Below is a small trained network, with its code and all its weights. Each question gives an input and a class and asks what happens when units are switched off, that is, made to give their printed mean instead of their output.

import numpy as np


def w(rows, s, z=0):
    codes = np.array(rows[::2]) - 128.0
    scale = np.full(codes.shape[1], s)
    scale[-1] = z or s
    return codes * scale


def f(y):
    return y / 2 * (1 + np.tanh(0.7978845608 * (y + 0.044715 * y**3)))


def log_softmax(a):
    a = a - a.max(-1, keepdims=True)
    return a - np.log(np.exp(a).sum(-1, keepdims=True))


def net(x, mask):
    res = np.array(x, float).reshape(1, 5) / 4 @ E
    y = f(res @ A[0][:, :-1].T + A[0][:, -1])
    res = res + np.where(mask, y, B[0][:, -1]) @ B[0][:, :-1]
    return log_softmax(res[-1] @ U[:, :-1].T + U[:, -1])


A, B = {}, {}
E = w([
[128,195,115,197,226,112,165],'x0',
[159,135,115,129,68,111,118],'x1',
[144,179,255,144,94,155,39],'x2',
[73,220,144,52,131,88,188],'x3',
[236,138,153,109,183,215,244],'x4',
],0.0095)
A[0] = w([
[140,160,172,122,128,158,101,182],'N1',
[160,132,145,137,133,115,158,72],'N2',
[108,81,5,119,130,125,181,137],'N3',
[172,130,143,110,134,149,178,66],'N4',
[137,132,159,146,108,119,137,248],'N5',
[115,115,88,116,122,136,151,212],'N6',
[72,125,108,164,127,81,78,80],'N7',
[104,149,156,109,120,107,159,28],'N8',
[134,140,94,136,131,123,120,83],'N9',
[104,188,129,57,118,116,146,93],'N10',
[155,92,117,183,128,151,107,103],'N11',
[110,141,135,163,160,166,126,128],'N12',
[114,137,112,120,145,155,119,28],'N13',
[147,153,191,144,129,142,81,119],'N14',
[138,127,115,123,102,168,126,199],'N15',
[128,86,48,116,142,111,153,160],'N16',
[90,194,132,68,110,88,171,46],'N17',
[121,143,146,99,137,105,151,52],'N18',
[138,134,177,121,128,131,91,123],'N19',
[142,150,94,143,123,129,119,122],'N20',
[150,65,102,183,138,160,106,88],'N21',
[214,118,125,84,142,192,187,87],'N22',
[116,89,124,155,122,145,131,120],'N23',
[77,141,80,136,114,111,94,84],'N24',
[144,92,109,169,135,135,97,90],'N25',
[122,141,101,131,131,124,97,57],'N26',
[132,150,174,141,121,143,114,172],'N27',
[146,98,140,160,110,126,136,69],'N28',
[112,116,124,120,137,73,92,49],'N29',
[167,74,122,187,144,133,93,65],'N30',
[129,84,141,119,104,139,152,112],'N31',
[144,114,158,110,117,105,118,76],'N32',
[132,128,126,98,102,135,113,139],'N33',
[139,166,192,142,124,154,77,138],'N34',
[69,130,68,120,139,106,69,97],'N35',
[139,145,106,135,143,133,115,46],'N36',
[132,162,108,126,97,123,129,45],'N37',
],0.015,0.0018)
B[0] = w([
[130,124,116,148,143,69,98,175],'N1',
[114,100,152,121,99,136,136,154],'N2',
[138,128,155,154,194,6,39,249],'N3',
[103,127,152,161,54,150,179,192],'N4',
[121,117,119,139,131,101,125,147],'N5',
[139,144,138,141,146,93,87,168],'N6',
[129,112,157,146,44,152,210,209],'N7',
[143,126,99,111,152,158,119,156],'N8',
[133,113,137,113,116,123,120,138],'N9',
[138,140,72,96,195,203,95,191],'N10',
[111,136,100,77,161,181,115,173],'N11',
[139,128,130,121,98,118,120,162],'N12',
[128,136,122,123,112,124,128,129],'N13',
[141,105,136,135,156,60,82,189],'N14',
[115,130,144,136,131,136,118,145],'N15',
[143,110,142,137,159,49,73,209],'N16',
[131,129,77,57,185,209,94,207],'N17',
[130,114,110,114,123,166,106,153],'N18',
[143,136,126,152,146,85,116,166],'N19',
[124,113,146,117,130,131,117,137],'N20',
[125,143,87,75,165,200,113,186],'N21',
[110,129,164,170,7,147,223,245],'N22',
[144,145,105,118,144,134,131,146],'N23',
[120,135,163,159,75,150,177,188],'N24',
[120,162,113,96,166,185,130,165],'N25',
[127,124,138,116,112,138,148,141],'N26',
[134,119,134,146,147,74,107,166],'N27',
[111,137,126,121,153,141,141,143],'N28',
[141,148,146,144,90,151,185,170],'N29',
[132,139,75,80,164,192,120,183],'N30',
[131,131,125,135,137,126,135,148],'N31',
[128,128,128,130,149,120,145,140],'N32',
[132,147,126,144,152,134,138,146],'N33',
[124,117,146,136,163,46,89,197],'N34',
[122,114,153,166,45,144,192,205],'N35',
[125,96,133,114,112,137,119,133],'N36',
[109,117,143,124,159,145,135,134],'N37',
],0.018,0.015)
U = w([
[139,103,145,159,207,1,55,247],'0',
[106,114,166,172,80,168,218,35],'1',
[123,164,33,13,223,238,97,81],'2',
],0.009,0.0014)

Each question gives the input, the list of numbers given to net, and the class t.
The units are the neurons (one row each of A and B). Each row of codes is followed by its name. A weight is (code - 128) times the scale printed after its matrix; where a second scale follows, it is the last column's (A, B and U).
mask holds one flag per neuron, in row order. A switched-off neuron (its flag False) gives its mean, the last column of its row in B, instead of its output. The means were averaged over made-up inputs and are rounded, as every weight is.
A unit's drop is (log p(t) with every unit on - log p(t) with that unit switched off) / (log p(t) with every unit on - log p(t) with every unit switched off).
unit that matters most: the unit with the biggest drop
top k neurons: the k neurons with the biggest drops, biggest first
drop when u is switched off: that unit's drop, to one decimal
input [0,-6,-5,5,2], class 0: top 3 neurons -> N3, N16, N21
input [3,-5,-6,7,-4], class 2: top 3 neurons -> N17, N10, N34
input [-7,4,-4,-4,-5], class 1: unit that matters most -> N35
input [-3,-6,-6,7,-1], class 2: top 4 neurons -> N17, N10, N34, N14
input [-6,5,-3,6,-6], class 1: top 3 neurons -> N35, N24, N7
input [6,-6,3,-7,6], class 2: top 3 neurons -> N30, N21, N11
input [6,-4,-4,7,-8], class 1: top 3 neurons -> N35, N7, N24
input [7,-8,-4,7,6], class 2: top 2 neurons -> N17, N10
input [2,-2,6,-1,-7], class 1: top 2 neurons -> N7, N3
input [0,3,-8,8,4], class 0: top 2 neurons -> N3, N16
input [-6,-3,-6,8,-5], class 2: drop when N10 is switched off -> 0.9
input [1,4,6,-8,-6], class 2: drop when N30 is switched off -> 0.5
input [-7,5,3,2,2], class 0: drop when N21 is switched off -> 0.0
input [4,-5,1,1,-3], class 1: drop when N3 is switched off -> 0.1
